Here is a tiny trained network, its code and every weight. The questions are about switching its units off for an input and a target symbol, where a switched-off unit gives its printed mean instead of its output.

import numpy as np


def w(rows, s, z=0):
    codes = np.array(rows[::2]) - 128.0
    scale = np.full(codes.shape[1], s)
    scale[-1] = z or s
    return codes * scale


def norm(h):
    return h / np.sqrt((h * h).mean(-1, keepdims=True) + 1e-5)


def f(y):
    return y / 2 * (1 + np.tanh(0.7978845608 * (y + 0.044715 * y**3)))


def softmax(a):
    e = np.exp(a - a.max(-1, keepdims=True))
    return e / e.sum(-1, keepdims=True)


def log_softmax(a):
    a = a - a.max(-1, keepdims=True)
    return a - np.log(np.exp(a).sum(-1, keepdims=True))


def net(x, mask):
    ids = ['αβγδζηθλξπστφψω'.index(c) for c in x.split()]
    T = len(ids)
    res = E[ids] + P[:T]
    u = 0
    for l in range(2):
        r = norm(res)
        for j in range(2):
            rows = slice(2 * j, 2 * j + 2)
            q, k, v = (r @ M[l][rows].T for M in (Q, K, V))
            z = softmax(np.where(np.tri(T) > 0, q @ k.T / 2**0.5, -1e9)) @ v
            o = O[l][rows]
            res = res + np.where(mask[u + j], z, o[:, -1]) @ o[:, :-1]
        u += 2
        y = f(norm(res) @ A[l][:, :-1].T + A[l][:, -1])
        res = res + np.where(mask[u : u + 8], y, B[l][:, -1]) @ B[l][:, :-1]
        u += 8
    return log_softmax(norm(res)[-1] @ U[:, :-1].T + U[:, -1])


Q, K, V, O, A, B = {}, {}, {}, {}, {}, {}
E = w([
[194,215,151,163,234],'α',
[95,135,161,167,151],'β',
[98,131,150,150,154],'γ',
[88,131,74,88,117],'δ',
[108,126,148,141,157],'ζ',
[106,128,149,141,152],'η',
[134,93,112,124,145],'θ',
[121,47,102,133,252],'λ',
[97,128,153,159,165],'ξ',
[108,126,146,140,154],'π',
[93,136,160,171,156],'σ',
[95,130,155,161,161],'τ',
[95,134,162,170,160],'φ',
[54,66,123,158,17],'ψ',
[102,150,195,135,99],'ω',
],0.0013)
P = w([
[119,200,56,254,157],'0',
[56,102,86,153,203],'1',
[153,194,97,230,132],'2',
[82,92,105,128,194],'3',
[164,182,118,209,121],'4',
[108,91,113,113,185],'5',
[169,171,136,191,113],'6',
[131,97,120,97,161],'7',
[175,155,157,171,106],'8',
[133,107,124,92,155],'9',
[175,156,153,168,106],'10',
],0.00096)
Q[0] = w([
[101,23,124,44,224],'L0H1',
[177,236,145,224,75],'L0H1',
[12,11,65,4,229],'L0H2',
[193,182,60,112,15],'L0H2',
],0.0039)
K[0] = w([
[98,141,217,239,234],'L0H1',
[181,52,32,14,42],'L0H1',
[60,159,255,148,65],'L0H2',
[37,218,34,175,207],'L0H2',
],0.0036)
V[0] = w([
[201,69,206,147,152],'L0H1',
[164,168,6,113,154],'L0H1',
[97,41,232,103,4],'L0H2',
[92,191,208,79,141],'L0H2',
],0.0022)
O[0] = w([
[172,210,12,201,126,100],'L0H1',
[161,115,204,127,66,105],'L0H1',
[109,80,164,165,76,2],'L0H2',
[91,136,253,109,184,134],'L0H2',
],0.0027,0.0017)
A[0] = w([
[68,150,81,111,158,195],'L0N1',
[205,198,150,137,97,170],'L0N2',
[124,128,135,111,109,254],'L0N3',
[138,86,108,130,158,223],'L0N4',
[168,156,85,182,112,54],'L0N5',
[135,137,151,164,2,84],'L0N6',
[130,52,85,120,125,107],'L0N7',
[45,143,74,45,59,64],'L0N8',
],0.0031,0.00096)
B[0] = w([
[174,118,94,36,110,244],'L0N1',
[112,101,212,183,124,181],'L0N2',
[112,70,127,106,75,156],'L0N3',
[91,193,167,86,14,181],'L0N4',
[139,50,178,156,157,128],'L0N5',
[144,113,3,93,221,49],'L0N6',
[126,165,179,181,93,72],'L0N7',
[111,97,210,179,170,55],'L0N8',
],0.0018,0.0011)
Q[1] = w([
[130,91,77,88,136],'L1H1',
[180,101,56,83,137],'L1H1',
[245,226,184,225,96],'L1H2',
[252,208,193,206,124],'L1H2',
],0.0035)
K[1] = w([
[109,234,96,111,142],'L1H1',
[115,255,114,126,183],'L1H1',
[225,15,53,111,255],'L1H2',
[220,10,68,100,234],'L1H2',
],0.0028)
V[1] = w([
[175,184,247,200,94],'L1H1',
[44,51,160,114,107],'L1H1',
[123,223,175,176,24],'L1H2',
[192,49,138,161,184],'L1H2',
],0.0013)
O[1] = w([
[222,156,144,146,204,184],'L1H1',
[131,135,51,108,136,30],'L1H1',
[138,124,235,204,3,158],'L1H2',
[89,81,123,68,230,2],'L1H2',
],0.002,0.00045)
A[1] = w([
[178,146,78,145,149,62],'L1N1',
[60,45,108,150,150,126],'L1N2',
[205,206,96,141,117,76],'L1N3',
[54,5,202,100,72,68],'L1N4',
[46,117,121,103,168,122],'L1N5',
[87,108,231,83,97,80],'L1N6',
[241,126,123,162,104,64],'L1N7',
[114,129,114,183,144,251],'L1N8',
],0.0034,0.0023)
B[1] = w([
[195,78,183,135,173,94],'L1N1',
[156,172,247,60,93,92],'L1N2',
[107,75,252,112,112,150],'L1N3',
[60,95,219,170,165,118],'L1N4',
[216,83,151,226,115,169],'L1N5',
[131,11,181,148,191,184],'L1N6',
[178,127,65,243,84,118],'L1N7',
[113,20,123,71,99,253],'L1N8',
],0.0023,0.0016)
U = w([
[12,3,253,107,246,253],'α',
[226,246,192,196,218,129],'β',
[39,23,20,7,11,71],'γ',
[8,242,247,227,5,155],'δ',
[19,251,6,227,244,4],'ζ',
[224,229,167,6,105,10],'η',
[5,242,4,229,175,4],'θ',
[38,238,8,44,195,51],'λ',
[253,24,12,248,14,250],'ξ',
[226,88,9,18,247,132],'π',
[31,192,37,181,117,3],'σ',
[210,235,193,23,43,8],'τ',
[63,216,19,9,244,88],'φ',
[185,209,188,41,56,3],'ψ',
[81,220,87,12,78,9],'ω',
],0.0039,0.0038)

Each question gives the input, a string of symbols that net reads in full, and the target symbol t.
The units are the heads (2 rows each of Q, K, V and O) and the neurons (one row each of A and B). Each row of codes is followed by its name. A weight is (code - 128) times the scale printed after its matrix; where a second scale follows, it is the last column's (O, A, B and U).
mask holds one flag per unit, layer by layer, with each layer's heads first. A switched-off unit (its flag False) gives its mean, the last column of its rows in O or B, instead of its output. The means were averaged over made-up inputs and are rounded, as every weight is.
A unit's drop is (log p(t) with every unit on - log p(t) with that unit switched off) / (log p(t) with every unit on - log p(t) with every unit switched off).
The circuit of an input: a set's keep is (log p(t) with only the set's units on - log p(t) with every unit switched off) / (log p(t) with every unit on - log p(t) with every unit switched off). Starting from the 12 units with the biggest drops (on a tie, the unit counted first), units are removed one at a time, each time the one whose removal leaves the highest keep (on an exact tie, the one counted first), for as long as the keep stays at least 0.8.
circuit, biggest first: the units of the circuit, biggest drop first
unit that matters most: the unit with the biggest drop
k most important neurons: the k neurons with the biggest drops, biggest first
top k neurons in layer l: the k neurons of layer l with the biggest drops, biggest first
which heads matter: for each layer, one digit per head in row order, 1 if its drop is at least 0.15 and else 0, layers parted by /
input φ θ ω δ θ τ ζ λ ζ ξ ω, target π: which heads matter	00 / 01
input ω β θ π γ ω ψ ψ τ τ ω, target γ: unit that matters most	L0N6
input ω ξ ψ φ ω, target γ: top 2 neurons in layer 1	(L1N8, L1N4)
input ξ ω ω θ γ, target ξ: circuit, biggest first	(L1N8, L1N4)
input ω τ θ λ τ α β θ θ σ ζ, target ξ: circuit, biggest first	(L1N7, L0H2)
input ω ω ω ω ω θ σ η ω γ β, target ξ: circuit, biggest first	(L1N8, L1N4, L0H1)
input ω θ τ ω ζ ζ η, target ξ: which heads matter	00 / 00
input ω ζ τ τ δ, target α: circuit, biggest first	(L0H1, L0N8)
input φ ζ ω β π λ π τ σ, target π: circuit, biggest first	(L1H2, L1N4)
input θ η ω θ τ η θ π ω β σ, target ξ: which heads matter	10 / 00
input θ φ η, target ξ: which heads matter	11 / 00
input γ γ η ψ ξ, target γ: top 2 neurons in layer 1	(L1N8, L1N6)
input θ ω ω π α δ σ, target α: which heads matter	10 / 00
input ω τ θ ω η η λ ω λ τ π, target π: unit that matters most	L1H2
input σ λ ω γ ω τ τ η φ ω ω, target π: which heads matter	10 / 01
input ψ φ ω ω σ γ ξ, target γ: 3 most important neurons	(L1N8, L1N4, L1N6)
input λ ω τ, target π: 2 most important neurons	(L1N8, L1N1)
input ζ δ ω ω ω θ ζ, target ξ: top 2 neurons in layer 0	(L0N4, L0N8)
input δ ζ ω δ π, target α: circuit, biggest first	(L0H1, L1N6)
input δ η γ θ φ ω λ φ γ, target π: circuit, biggest first	(L1H2, L1N4)
input φ α ω θ ζ θ φ, target ξ: unit that matters most	L1N8
input ω ω φ σ θ ω γ, target ξ: top 2 neurons in layer 1	(L1N7, L1N6)
input φ ω λ π ω τ ω ζ φ, target π: 2 most important neurons	(L1N4, L1N8)
input ω τ τ π ω π θ ζ ω, target ξ: which heads matter	10 / 00
input ω τ θ ω ω ζ ξ, target ξ: 2 most important neurons	(L1N7, L1N4)
input φ θ ω β ξ π φ, target ξ: top 3 neurons in layer 1	(L1N4, L1N8, L1N6)
input θ φ τ, target ξ: unit that matters most	L0H1
input ω φ ω σ ω ψ τ φ τ, target γ: which heads matter	10 / 00
input τ λ φ γ ζ, target π: 2 most important neurons	(L1N6, L1N4)
input τ ω π π δ σ σ σ θ θ β, target ξ: which heads matter	00 / 00
